Here is a tiny trained network, its code and every weight. The questions are about switching its units off for an input and a class, where a switched-off unit gives its printed mean instead of its output.

import numpy as np


def w(rows, s, z=0):
    codes = np.array(rows[::2]) - 128.0
    scale = np.full(codes.shape[1], s)
    scale[-1] = z or s
    return codes * scale


def f(y):
    return y / 2 * (1 + np.tanh(0.7978845608 * (y + 0.044715 * y**3)))


def log_softmax(a):
    a = a - a.max(-1, keepdims=True)
    return a - np.log(np.exp(a).sum(-1, keepdims=True))


def net(x, mask):
    res = np.array(x, float).reshape(1, 7) / 4 @ E
    y = f(res @ A[0][:, :-1].T + A[0][:, -1])
    res = res + np.where(mask, y, B[0][:, -1]) @ B[0][:, :-1]
    return log_softmax(res[-1] @ U[:, :-1].T + U[:, -1])


A, B = {}, {}
E = w([
[133,75,42,116],'x0',
[66,145,188,207],'x1',
[99,38,205,177],'x2',
[165,54,183,123],'x3',
[134,161,132,171],'x4',
[125,93,160,255],'x5',
[44,20,141,76],'x6',
],0.0062)
A[0] = w([
[163,117,73,136,165],'neuron 1',
[141,99,190,77,121],'neuron 2',
[251,66,174,161,236],'neuron 3',
[172,143,217,100,222],'neuron 4',
[148,107,63,140,201],'neuron 5',
[104,144,109,225,241],'neuron 6',
[104,178,212,115,238],'neuron 7',
[94,113,159,113,57],'neuron 8',
[166,128,162,132,164],'neuron 9',
[46,117,108,241,254],'neuron 10',
[84,189,124,160,166],'neuron 11',
[117,101,194,69,194],'neuron 12',
[136,187,167,120,211],'neuron 13',
[114,200,183,108,241],'neuron 14',
[92,112,60,135,152],'neuron 15',
[206,119,57,118,176],'neuron 16',
[104,138,81,178,231],'neuron 17',
[149,143,199,92,254],'neuron 18',
[39,96,188,90,143],'neuron 19',
[128,104,112,93,26],'neuron 20',
[163,219,88,134,88],'neuron 21',
[149,106,87,75,95],'neuron 22',
[86,106,143,67,76],'neuron 23',
[193,121,194,125,154],'neuron 24',
[42,100,143,181,189],'neuron 25',
[146,157,70,109,184],'neuron 26',
],0.011,0.0034)
B[0] = w([
[165,181,163,37,173],'neuron 1',
[60,127,113,187,174],'neuron 2',
[193,106,217,185,241],'neuron 3',
[105,114,139,254,205],'neuron 4',
[170,168,194,64,186],'neuron 5',
[151,77,143,68,231],'neuron 6',
[113,50,106,194,212],'neuron 7',
[86,82,91,116,132],'neuron 8',
[182,123,152,230,154],'neuron 9',
[170,58,168,38,255],'neuron 10',
[122,62,86,117,178],'neuron 11',
[59,102,72,248,207],'neuron 12',
[153,65,142,181,193],'neuron 13',
[173,33,94,205,214],'neuron 14',
[179,155,181,70,167],'neuron 15',
[186,205,141,72,222],'neuron 16',
[188,90,102,76,188],'neuron 17',
[124,105,76,239,206],'neuron 18',
[36,68,56,98,211],'neuron 19',
[61,162,122,123,133],'neuron 20',
[122,106,83,93,216],'neuron 21',
[67,183,107,122,184],'neuron 22',
[60,138,62,139,168],'neuron 23',
[175,138,143,217,174],'neuron 24',
[132,55,157,91,210],'neuron 25',
[183,171,94,31,208],'neuron 26',
],0.0058)
U = w([
[179,66,230,94,220],'0',
[8,70,64,122,5],'1',
[173,236,94,18,116],'2',
[170,88,129,119,172],'3',
[213,189,255,236,15],'4',
],0.0064,0.0027)

Each question gives the input, the list of numbers given to net, and the class t.
The units are the neurons (one row each of A and B). Each row of codes is followed by its name. A weight is (code - 128) times the scale printed after its matrix; where a second scale follows, it is the last column's (A, B and U).
mask holds one flag per neuron, in row order. A switched-off neuron (its flag False) gives its mean, the last column of its row in B, instead of its output. The means were averaged over made-up inputs and are rounded, as every weight is.
A unit's drop is (log p(t) with every unit on - log p(t) with that unit switched off) / (log p(t) with every unit on - log p(t) with every unit switched off).
The circuit of an input: a set's keep is (log p(t) with only the set's units on - log p(t) with every unit switched off) / (log p(t) with every unit on - log p(t) with every unit switched off). Starting from the 12 units with the biggest drops (on a tie, the unit counted first), units are removed one at a time, each time the one whose removal leaves the highest keep (on an exact tie, the one counted first), for as long as the keep stays at least 0.8.
circuit, biggest first: the units of the circuit, biggest drop first
most important unit: the unit with the biggest drop
k most important neurons: the k neurons with the biggest drops, biggest first
drop when u is switched off: that unit's drop, to one decimal
input [-7,7,8,-6,3,-4,-7], class 3: most important unit	neuron 11
input [7,6,-3,-7,-2,2,5], class 0: circuit, biggest first	neuron 10; neuron 15; neuron 12
input [0,3,3,6,-7,2,4], class 1: circuit, biggest first	neuron 19; neuron 12
input [4,-7,4,4,-8,-6,1], class 1: circuit, biggest first	neuron 12; neuron 23
input [3,2,2,-1,-2,7,-8], class 0: 2 most important neurons	neuron 10; neuron 6
input [-8,7,-4,-3,-1,2,4], class 1: circuit, biggest first	neuron 19; neuron 3
input [-1,-4,5,1,-8,4,2], class 1: 4 most important neurons	neuron 19; neuron 12; neuron 16; neuron 2
input [-5,8,-7,-8,-6,-5,-4], class 3: 2 most important neurons	neuron 14; neuron 13
input [-3,7,7,-6,2,6,0], class 0: drop when neuron 10 is switched off	0.2
input [4,0,-5,0,2,-3,7], class 2: drop when neuron 7 is switched off	0.1
input [2,-8,-1,3,0,-2,6], class 2: drop when neuron 12 is switched off	-0.1
